Below is a small trained network, with its code and all its weights. Each question gives an input and a class and asks what happens when units are switched off, that is, made to give their printed mean instead of their output.

import numpy as np


def w(rows, s, z=0):
    codes = np.array(rows[::2]) - 128.0
    scale = np.full(codes.shape[1], s)
    scale[-1] = z or s
    return codes * scale


def norm(h):
    return h / np.sqrt((h * h).mean(-1, keepdims=True) + 1e-5)


def f(y):
    return np.maximum(y, 0)


def log_softmax(a):
    a = a - a.max(-1, keepdims=True)
    return a - np.log(np.exp(a).sum(-1, keepdims=True))


def net(x, mask):
    res = np.array(x, float).reshape(1, 3) / 4 @ E
    u = 0
    for l in range(3):
        y = f(norm(res) @ A[l][:, :-1].T + A[l][:, -1])
        res = res + np.where(mask[u : u + 9], y, B[l][:, -1]) @ B[l][:, :-1]
        u += 9
    return log_softmax(norm(res)[-1] @ U[:, :-1].T + U[:, -1])


A, B = {}, {}
E = w([
[133,121,2,97,109,185,168,127],'x0',
[117,211,125,56,133,114,124,134],'x1',
[3,132,124,145,84,124,126,150],'x2',
],0.0008)
A[0] = w([
[43,126,178,133,64,99,136,162,119],'L0N0',
[140,118,204,171,135,73,70,78,103],'L0N1',
[210,111,31,91,130,171,196,135,121],'L0N2',
[76,124,18,118,122,193,151,92,98],'L0N3',
[239,138,170,121,192,148,88,83,149],'L0N4',
[115,250,132,67,139,119,130,129,137],'L0N5',
[105,141,160,100,134,104,98,159,40],'L0N6',
[155,91,142,164,115,121,152,170,3],'L0N7',
[92,101,73,131,81,30,176,19,1],'L0N8',
],0.0025,0.0036)
B[0] = w([
[176,158,113,176,158,136,120,92,204],'L0N0',
[105,130,63,129,115,160,153,121,190],'L0N1',
[145,136,135,149,170,179,72,80,252],'L0N2',
[136,114,184,115,81,83,181,187,226],'L0N3',
[81,118,134,118,74,122,170,173,240],'L0N4',
[146,203,105,84,105,133,103,127,217],'L0N5',
[140,145,92,109,122,127,120,132,131],'L0N6',
[143,137,4,136,143,158,99,104,128],'L0N7',
[45,81,109,153,202,164,196,164,128],'L0N8',
],0.0034,0.0025)
A[1] = w([
[101,76,127,208,140,101,155,145,164],'L1N0',
[123,36,161,142,86,102,220,194,76],'L1N1',
[112,131,124,68,78,86,170,233,52],'L1N2',
[109,48,142,150,100,104,211,178,75],'L1N3',
[77,66,129,192,185,99,105,108,7],'L1N4',
[155,23,153,145,217,173,126,108,29],'L1N5',
[101,186,87,5,156,35,53,142,74],'L1N6',
[141,78,93,200,198,151,119,127,95],'L1N7',
[131,51,63,125,179,157,106,105,55],'L1N8',
],0.0026,0.0015)
B[1] = w([
[176,123,132,66,179,183,162,135,220],'L1N0',
[77,129,55,142,208,182,59,157,252],'L1N1',
[154,145,221,122,56,98,196,114,219],'L1N2',
[92,143,85,148,196,143,54,138,231],'L1N3',
[192,200,185,48,104,184,223,63,146],'L1N4',
[118,88,111,209,55,37,67,129,176],'L1N5',
[103,4,144,224,158,140,153,130,219],'L1N6',
[127,153,224,132,78,135,198,90,184],'L1N7',
[88,148,172,149,94,71,89,139,157],'L1N8',
],0.0026,0.0021)
A[2] = w([
[113,60,71,132,218,143,96,222,55],'L2N0',
[69,186,75,196,200,16,10,82,16],'L2N1',
[171,114,187,133,130,142,230,38,23],'L2N2',
[189,139,105,36,174,189,66,104,7],'L2N3',
[179,2,167,193,6,60,87,54,1],'L2N4',
[109,128,152,68,12,65,221,200,39],'L2N5',
[79,31,26,112,246,161,96,192,42],'L2N6',
[110,132,140,85,24,80,216,190,29],'L2N7',
[87,37,39,110,242,158,113,196,44],'L2N8',
],0.0032,0.0021)
B[2] = w([
[69,55,70,146,187,49,187,168,221],'L2N0',
[42,134,208,175,3,40,15,54,175],'L2N1',
[59,160,158,152,210,228,159,95,173],'L2N2',
[152,144,61,63,210,44,67,62,164],'L2N3',
[203,54,34,152,53,239,39,213,209],'L2N4',
[233,144,202,14,40,96,213,215,210],'L2N5',
[39,9,43,184,215,13,232,228,251],'L2N6',
[215,163,208,31,75,49,189,200,198],'L2N7',
[36,16,56,189,207,26,223,200,240],'L2N8',
],0.0034,0.0028)
U = w([
[2,2,16,254,254,2,254,254,227],'0',
[254,226,254,2,2,2,253,253,216],'1',
[254,2,2,254,6,254,2,253,4],'2',
[254,254,2,2,254,25,2,2,64],'3',
[7,254,254,254,254,254,254,2,81],'4',
[2,254,254,253,2,2,2,2,97],'5',
],0.004,0.0024)

Each question gives the input, the list of numbers given to net, and the class t.
The units are the neurons (one row each of A and B). Each row of codes is followed by its name. A weight is (code - 128) times the scale printed after its matrix; where a second scale follows, it is the last column's (A, B and U).
mask holds one flag per neuron, layer by layer. A switched-off neuron (its flag False) gives its mean, the last column of its row in B, instead of its output. The means were averaged over made-up inputs and are rounded, as every weight is.
A unit's drop is (log p(t) with every unit on - log p(t) with that unit switched off) / (log p(t) with every unit on - log p(t) with every unit switched off).
unit that matters most: the unit with the biggest drop
k most important neurons: the k neurons with the biggest drops, biggest first
k most important neurons of layer l: the k neurons of layer l with the biggest drops, biggest first
drop of u: that unit's drop, to one decimal
input [8,2,-2], class 3: unit that matters most => L0N2
input [-1,7,3], class 5: 2 most important neurons of layer 0 => [L0N3, L0N4]
input [7,8,-2], class 3: 3 most important neurons => [L0N2, L1N1, L0N5]
input [4,2,-6], class 3: 2 most important neurons => [L0N2, L1N1]
input [-3,-6,1], class 4: 4 most important neurons => [L0N3, L0N4, L1N7, L0N2]
input [2,-8,-7], class 2: 2 most important neurons => [L0N2, L0N3]
input [6,-1,-5], class 2: 2 most important neurons => [L0N2, L0N5]
input [-1,-1,7], class 4: 2 most important neurons => [L0N0, L0N5]
input [2,8,-5], class 3: 2 most important neurons of layer 1 => [L1N1, L1N3]
input [1,-6,-2], class 2: 2 most important neurons => [L1N5, L0N3]
input [-1,-7,3], class 4: 3 most important neurons => [L0N3, L0N4, L1N4]
input [0,0,4], class 4: 3 most important neurons => [L0N5, L0N0, L1N1]
input [3,4,-1], class 3: 2 most important neurons => [L0N2, L1N1]
input [-6,-1,4], class 4: unit that matters most => L0N5
input [-1,-7,4], class 4: 2 most important neurons of layer 0 => [L0N3, L0N4]
input [8,-2,-3], class 2: 2 most important neurons => [L0N2, L0N5]
input [3,-4,-6], class 2: drop of L2N4 => 0.1
input [7,-3,-5], class 2: drop of L0N2 => 1.6
input [0,-8,6], class 4: drop of L0N4 => 0.9
input [2,3,7], class 1: drop of L0N2 => 1.2
input [-3,3,-7], class 1: unit that matters most => L0N4
input [2,-7,-5], class 2: 2 most important neurons => [L0N2, L0N3]
